B =
[[-1.03 -3.40  4.35  4.89  2.35 -0.54 -7.47]
 [ 2.68 -3.60  0.71  1.18 -0.31  5.32  3.03]
 [ 5.32 -2.21  1.29 -2.64  2.76  5.46  3.34]
 [-2.97 -0.89 -1.06  5.35  2.08  0.87 -5.10]
 [ 1.02 -0.74  2.63  2.56 -2.30 -4.88 -7.85]
 [-2.29  2.07 -3.54 -2.27  0.93  5.19  8.59]
 [ 0.54  1.10  3.32  1.21 -1.96 -4.01 -7.18]
 [ 2.07  1.73 -1.01 -5.35  2.79  1.15  6.00]
 [ 2.89  4.91 -2.30  2.07  0.89 -0.40  3.09]
 [-1.59  5.76  0.74  2.24  2.56 -4.87  6.16]
 [-2.00 -0.14  1.89  0.09  1.04 -1.08 -1.25]
 [-0.15  0.79 -0.53  4.16  1.68 -1.23  4.20]]
Rows and columns are numbered from 1.
Find the top entry of the column that holds the largest entry.
Answer: -7.47
Find the entry directly above -0.74.
Answer: -0.89
Find the entry at row 2, column 1.
Answer: 2.68
Find the entry in the top-left corner.
Answer: -1.03
The entry just right of 1.10 -> 3.32
The maximum: 8.59
The bottom-right entry: 4.20
Find the entry in row 3 and column 1.
Answer: 5.32
The entry just left of 0.93: -2.27
The entry directly above -0.40 -> 1.15
Find the entry in row 1 and column 2.
Answer: -3.40
Find the entry directly above -4.88.
Answer: 0.87
The entry directly above -5.10 is 3.34
The entry directly above 1.04 -> 2.56
Find the entry in row 3 and column 3.
Answer: 1.29
The entry just left of the smallest entry: -4.88
The entry just left of 5.46 is 2.76
The entry just left of 1.18 -> 0.71
Find the entry just left of the largest entry.
Answer: 5.19
The entry directly above 0.74 -> -2.30
The entry directly above the largest entry: -7.85
The entry in the bottom-left corner: -0.15
Find the entry directly above the smallest entry.
Answer: -5.10
Find the entry at row 3, column 2.
Answer: -2.21
The entry just right of 1.15 is 6.00
The entry directly above -0.14 is 5.76
Find the entry at row 1, column 3.
Answer: 4.35
The entry just right of 0.54 is 1.10
The entry just right of -1.96: -4.01
Find the entry directly above 0.89.
Answer: 2.79

data =
[[-2.52 -4.98 -3.78  3.58  0.16 -3.75 -1.14 -1.14 -1.49 -2.37  1.23  0.37
   6.57]
 [ 0.10 -3.12 -6.66  0.56 -1.64  3.64  2.44 -1.77  0.32 -5.35 -1.72 -3.50
   4.60]
 [-6.53  2.88 -0.95  4.07  1.02 -0.20  5.60  3.60  0.38  7.28 -3.26  6.28
  -9.07]
 [-2.05  1.35  1.17 -0.22  1.48 -0.82  1.21  3.28  2.86  0.62 -2.02  3.20
  -1.34]
 [-6.10 -1.29 -3.43  6.54 -0.50 -2.28  1.96 -0.26 -2.55  3.36 -0.75  5.01
  -4.08]
 [-1.01  1.11 -1.38  0.15 -0.52  2.33  2.55  1.09  1.65 -0.78 -2.63  1.40
  -2.45]
 [-3.60  2.18 -3.19  2.96 -1.31  3.76  5.01  0.46 -1.03  3.50 -2.92  2.33
  -8.46]
 [-7.53  0.61 -1.24  6.79  0.39 -3.54  2.27  1.57 -1.64  5.41 -1.21  7.72
  -6.87]
 [ 3.04  2.28  0.93 -1.49 -0.86  3.83  1.98 -2.45 -5.02  7.92  2.46 -5.59
  -5.56]
 [ 1.15 -4.80 -3.02  2.46 -1.44 -2.02 -3.34 -4.31 -3.86 -2.72  3.17 -3.00
   6.25]]
The entry just left of -0.20 is 1.02
The entry just left of -1.24: 0.61
The entry just left of -3.12 -> 0.10
The entry just right of the largest entry is 2.46
Report the entry just right of 1.21.
A: 3.28
Report the maximum.
A: 7.92
Report the entry just right of -0.52.
A: 2.33
The entry just left of the smallest entry -> 6.28
Report the entry just left of the largest entry.
A: -5.02
The entry just left of 1.57 is 2.27
The entry just right of 0.15: -0.52
Report the entry just left of -1.29.
A: -6.10
Report the entry just left of -0.52.
A: 0.15
Report the entry just right of 1.65.
A: -0.78
